Here is a tiny trained network, its code and every weight. The questions are about switching its units off for an input and a target symbol, where a switched-off unit gives its printed mean instead of its output.

import numpy as np


def w(rows, s, z=0):
    codes = np.array(rows[::2]) - 128.0
    scale = np.full(codes.shape[1], s)
    scale[-1] = z or s
    return codes * scale


def softmax(a):
    e = np.exp(a - a.max(-1, keepdims=True))
    return e / e.sum(-1, keepdims=True)


def log_softmax(a):
    a = a - a.max(-1, keepdims=True)
    return a - np.log(np.exp(a).sum(-1, keepdims=True))


def net(x, mask):
    ids = ['ΔΘΞΣΦαβελμψ'.index(c) for c in x.split()]
    T = len(ids)
    res = E[ids] + P[:T]
    u = 0
    for l in range(3):
        r = res
        for j in range(3):
            rows = slice(3 * j, 3 * j + 3)
            q, k, v = (r @ M[l][rows].T for M in (Q, K, V))
            z = softmax(np.where(np.tri(T) > 0, q @ k.T / 3**0.5, -1e9)) @ v
            o = O[l][rows]
            res = res + np.where(mask[u + j], z, o[:, -1]) @ o[:, :-1]
        u += 3
    return log_softmax(res[-1] @ U[:, :-1].T + U[:, -1])


Q, K, V, O = {}, {}, {}, {}
E = w([
[144,129,131,162,122,123,128,107,106],'Δ',
[122,168,189,113,150,177,175,140,34],'Θ',
[184,132,117,147,105,87,141,104,137],'Ξ',
[149,102,168,120,99,80,122,101,157],'Σ',
[170,108,167,153,138,119,186,134,125],'Φ',
[117,101,112,100,99,117,6,129,174],'α',
[151,129,186,141,85,149,156,158,109],'β',
[162,147,139,95,107,141,138,148,146],'ε',
[107,55,159,111,153,95,138,97,194],'λ',
[148,101,145,130,74,148,172,187,63],'μ',
[166,134,74,104,157,108,72,129,111],'ψ',
],0.026)
P = w([
[80,115,227,99,218,95,108,218,254],'0',
[140,115,166,80,60,178,96,179,72],'1',
[209,178,151,81,136,119,187,75,31],'2',
[197,155,154,143,163,204,144,129,58],'3',
[171,176,134,80,127,113,93,100,143],'4',
[117,145,154,40,131,86,114,115,113],'5',
[214,154,87,139,110,80,181,106,89],'6',
[215,116,61,114,138,69,121,103,191],'7',
],0.0076)
Q[0] = w([
[152,148,177,116,174,67,86,94,166],'0.h1',
[157,152,103,145,191,102,75,162,96],'0.h1',
[131,84,82,208,122,200,118,168,139],'0.h1',
[195,139,152,87,109,61,232,139,182],'0.h2',
[172,175,108,121,191,152,218,204,181],'0.h2',
[137,172,134,124,128,105,225,201,137],'0.h2',
[156,190,139,51,156,194,138,80,200],'0.h3',
[198,131,169,107,108,116,91,254,155],'0.h3',
[139,105,61,235,48,167,142,119,184],'0.h3',
],0.0062)
K[0] = w([
[110,97,37,97,158,114,211,117,225],'0.h1',
[154,87,108,141,53,186,113,94,209],'0.h1',
[160,166,108,7,173,173,119,56,116],'0.h1',
[137,218,152,118,107,141,100,136,175],'0.h2',
[145,156,73,196,129,150,172,82,97],'0.h2',
[56,33,182,65,55,165,157,80,106],'0.h2',
[99,116,96,90,184,89,171,3,130],'0.h3',
[103,76,65,132,208,74,84,114,54],'0.h3',
[153,154,121,97,98,169,250,66,114],'0.h3',
],0.0057)
V[0] = w([
[128,215,144,147,44,64,107,60,154],'0.h1',
[71,48,84,167,134,212,167,213,144],'0.h1',
[189,129,149,76,255,209,129,160,103],'0.h1',
[145,147,156,158,102,113,78,80,84],'0.h2',
[194,121,203,161,214,112,143,150,124],'0.h2',
[61,136,140,174,181,67,82,151,141],'0.h2',
[123,152,135,212,104,111,81,176,141],'0.h3',
[101,187,191,170,57,94,148,176,115],'0.h3',
[215,24,141,92,73,163,115,148,130],'0.h3',
],0.0085)
O[0] = w([
[88,72,109,105,108,101,90,109,157,84],'0.h1',
[147,160,121,171,133,109,77,140,102,71],'0.h1',
[101,173,113,110,110,80,112,80,146,198],'0.h1',
[101,79,98,101,126,131,95,119,113,129],'0.h2',
[170,97,115,103,117,154,87,105,97,236],'0.h2',
[119,150,98,142,141,160,89,151,137,97],'0.h2',
[170,147,122,143,110,148,85,140,103,99],'0.h3',
[122,168,200,97,128,185,138,152,153,84],'0.h3',
[117,137,176,99,137,11,80,108,160,253],'0.h3',
],0.011,0.0066)
Q[1] = w([
[96,64,152,149,167,109,132,105,77],'1.h1',
[26,143,130,127,122,113,178,98,44],'1.h1',
[157,103,109,127,157,120,111,169,108],'1.h1',
[121,169,187,128,254,188,81,71,165],'1.h2',
[169,195,82,154,106,132,101,142,152],'1.h2',
[184,41,157,121,110,90,108,123,159],'1.h2',
[182,107,142,125,76,205,161,111,223],'1.h3',
[83,110,105,179,113,136,171,96,157],'1.h3',
[148,142,130,118,165,124,77,104,98],'1.h3',
],0.0065)
K[1] = w([
[115,221,92,127,88,175,84,179,194],'1.h1',
[133,122,67,138,91,47,160,126,104],'1.h1',
[73,154,126,253,180,145,158,106,102],'1.h1',
[34,132,80,153,121,77,209,93,137],'1.h2',
[152,93,45,166,82,43,85,174,66],'1.h2',
[151,73,175,205,136,73,94,143,201],'1.h2',
[75,192,115,171,129,123,163,174,125],'1.h3',
[157,108,137,204,53,162,138,100,111],'1.h3',
[151,115,157,139,93,205,204,169,165],'1.h3',
],0.0073)
V[1] = w([
[227,112,103,140,45,65,155,53,24],'1.h1',
[85,173,155,191,107,174,199,75,177],'1.h1',
[138,204,67,199,33,34,103,163,152],'1.h1',
[230,147,157,189,125,113,68,157,114],'1.h2',
[155,163,72,113,86,132,106,88,48],'1.h2',
[85,162,163,140,118,121,188,190,92],'1.h2',
[37,86,128,60,53,56,147,118,129],'1.h3',
[81,77,127,167,1,99,130,140,53],'1.h3',
[54,139,69,144,139,102,175,82,56],'1.h3',
],0.0063)
O[1] = w([
[132,42,172,120,169,105,187,121,144,209],'1.h1',
[115,157,104,107,94,187,185,145,169,3],'1.h1',
[193,139,179,105,151,154,112,103,182,141],'1.h1',
[102,103,113,15,214,173,146,125,129,194],'1.h2',
[154,64,151,148,122,166,160,198,161,80],'1.h2',
[150,141,71,144,154,67,131,110,160,37],'1.h2',
[154,95,133,197,140,87,151,120,155,177],'1.h3',
[13,116,135,150,107,114,123,255,144,57],'1.h3',
[223,137,115,145,165,135,119,147,113,24],'1.h3',
],0.0089,0.0074)
Q[2] = w([
[202,85,188,31,109,86,37,130,144],'2.h1',
[94,46,172,92,161,106,123,105,128],'2.h1',
[137,70,126,185,114,113,119,212,97],'2.h1',
[185,92,169,59,80,162,131,61,142],'2.h2',
[92,162,119,85,110,104,156,112,63],'2.h2',
[207,39,151,84,253,112,77,123,173],'2.h2',
[135,167,135,172,54,164,143,252,188],'2.h3',
[128,222,146,225,136,233,107,156,154],'2.h3',
[90,132,180,174,140,101,84,233,60],'2.h3',
],0.0059)
K[2] = w([
[127,135,89,145,142,118,97,179,134],'2.h1',
[129,165,91,224,173,45,129,152,113],'2.h1',
[87,156,150,163,103,87,137,96,133],'2.h1',
[102,63,177,174,150,99,154,157,207],'2.h2',
[154,143,87,113,133,75,153,171,106],'2.h2',
[129,208,39,85,117,101,126,169,160],'2.h2',
[159,93,142,161,30,91,131,110,122],'2.h3',
[135,100,158,137,126,104,99,153,95],'2.h3',
[255,101,141,174,88,144,80,103,95],'2.h3',
],0.008)
V[2] = w([
[79,75,172,135,129,158,180,180,145],'2.h1',
[163,178,166,125,149,36,120,118,126],'2.h1',
[147,196,223,204,83,150,96,154,113],'2.h1',
[190,203,126,127,153,143,78,225,183],'2.h2',
[1,136,128,145,167,137,120,101,126],'2.h2',
[175,84,129,89,56,167,81,114,232],'2.h2',
[69,137,89,153,170,164,156,116,106],'2.h3',
[129,103,167,115,107,197,103,173,78],'2.h3',
[133,121,98,121,175,119,122,118,60],'2.h3',
],0.0095)
O[2] = w([
[153,131,147,101,137,109,161,62,235,2],'2.h1',
[134,83,132,147,125,200,84,118,189,247],'2.h1',
[33,110,133,227,121,84,96,108,235,24],'2.h1',
[139,70,69,68,43,150,137,168,131,74],'2.h2',
[149,102,92,110,138,39,86,48,122,107],'2.h2',
[68,119,167,169,183,167,157,99,49,178],'2.h2',
[125,104,126,110,1,58,153,178,75,61],'2.h3',
[62,163,173,98,125,99,140,145,132,95],'2.h3',
[152,129,211,189,35,40,26,109,207,172],'2.h3',
],0.0075,0.016)
U = w([
[186,113,73,87,116,113,112,155,190,140],'Δ',
[146,172,103,144,4,112,140,138,107,164],'Θ',
[113,155,65,153,94,248,187,69,120,35],'Ξ',
[63,117,74,174,116,144,133,134,104,45],'Σ',
[163,218,160,99,78,182,84,88,118,252],'Φ',
[144,135,106,138,186,88,106,190,135,162],'α',
[92,180,121,115,102,125,141,167,124,182],'β',
[78,233,101,99,173,162,148,160,123,90],'ε',
[184,220,98,182,103,108,82,68,154,87],'λ',
[180,158,164,167,169,136,71,253,199,162],'μ',
[213,135,100,126,69,135,88,120,86,56],'ψ',
],0.0051,0.0029)

Each question gives the input, a string of symbols that net reads in full, and the target symbol t.
The units are the heads (3 rows each of Q, K, V and O). Each row of codes is followed by its name. A weight is (code - 128) times the scale printed after its matrix; where a second scale follows, it is the last column's (O and U).
mask holds one flag per head, layer by layer. A switched-off head (its flag False) gives its mean, the last column of its rows in O, instead of its output. The means were averaged over made-up inputs and are rounded, as every weight is.
A unit's drop is (log p(t) with every unit on - log p(t) with that unit switched off) / (log p(t) with every unit on - log p(t) with every unit switched off).
The circuit of an input: a set's keep is (log p(t) with only the set's units on - log p(t) with every unit switched off) / (log p(t) with every unit on - log p(t) with every unit switched off). Starting from all 9 units, units are removed one at a time, each time the one whose removal leaves the highest keep (on an exact tie, the one counted first), for as long as the keep stays at least 0.8.
units of the circuit, in order: the units of the circuit, biggest drop first
unit that matters most: the unit with the biggest drop
heads that matter: for each layer, one digit per head in row order, 1 if its drop is at least 0.15 and else 0, layers parted by /
drop of u: that unit's drop, to one decimal
input Σ Σ Δ, target λ: heads that matter -> 100 / 111 / 110
input ψ Σ Σ Σ, target μ: unit that matters most -> 1.h3
input β Δ Δ ε, target ε: units of the circuit, in order -> [0.h3, 2.h3, 1.h1]
input λ ψ λ Φ λ Σ λ ψ, target ψ: units of the circuit, in order -> [2.h1, 2.h3, 0.h3]
input λ Σ ψ λ λ Θ ψ Θ, target ψ: units of the circuit, in order -> [1.h1, 2.h3, 2.h1, 0.h3]
input λ Σ Φ Φ μ β ψ λ, target ψ: units of the circuit, in order -> [2.h1, 2.h3, 1.h2]
input ε ψ Φ, target Ξ: units of the circuit, in order -> [2.h3, 2.h2, 1.h1, 0.h2]
input Σ Δ Φ Φ ε Φ Σ, target λ: units of the circuit, in order -> [2.h2, 0.h1, 1.h2, 2.h1]
input Θ Ξ Δ λ Φ Ξ μ Ξ, target Θ: heads that matter -> 001 / 100 / 001
input λ λ ψ Ξ ε, target ψ: units of the circuit, in order -> [2.h3, 0.h3, 2.h1]
input ε λ Φ Φ λ Ξ Φ, target Ξ: heads that matter -> 110 / 100 / 001
input α Θ Φ λ β ε ε α, target Σ: units of the circuit, in order -> [1.h1, 0.h2, 2.h2, 2.h1]
input λ β ψ ε, target ψ: units of the circuit, in order -> [2.h3, 2.h1, 0.h3, 1.h1]
input μ Φ ψ Σ ε ψ, target Δ: unit that matters most -> 1.h2
input ψ ψ Θ ψ μ ψ ε, target μ: units of the circuit, in order -> [1.h3, 1.h2, 2.h2, 0.h3]
input ψ ψ ε ε Φ μ ψ λ, target μ: units of the circuit, in order -> [1.h3, 2.h2, 1.h1, 0.h3]
input ψ μ ψ λ, target μ: heads that matter -> 000 / 101 / 011
input ψ Ξ ε Δ ψ β β, target μ: heads that matter -> 000 / 111 / 011
input Σ ψ ψ μ Σ, target λ: heads that matter -> 100 / 011 / 011
input ε Σ Σ ε, target Ξ: unit that matters most -> 2.h3
input ψ ψ λ ψ β α, target μ: heads that matter -> 001 / 111 / 001
input Σ ψ β ψ Θ λ λ, target λ: heads that matter -> 100 / 011 / 010
input Σ ε β Φ, target λ: heads that matter -> 100 / 111 / 110
input α β α, target Σ: heads that matter -> 010 / 100 / 110
input ψ Θ ψ ψ Ξ ε β, target μ: drop of 1.h1 -> 0.3
input Σ λ ε ε, target λ: drop of 2.h1 -> 0.2
input μ Φ ψ Φ, target Δ: drop of 1.h2 -> 0.7
input β Σ Φ Φ Θ, target ε: unit that matters most -> 2.h3
input β Σ ψ ψ Σ ε, target ε: drop of 1.h3 -> 0.2
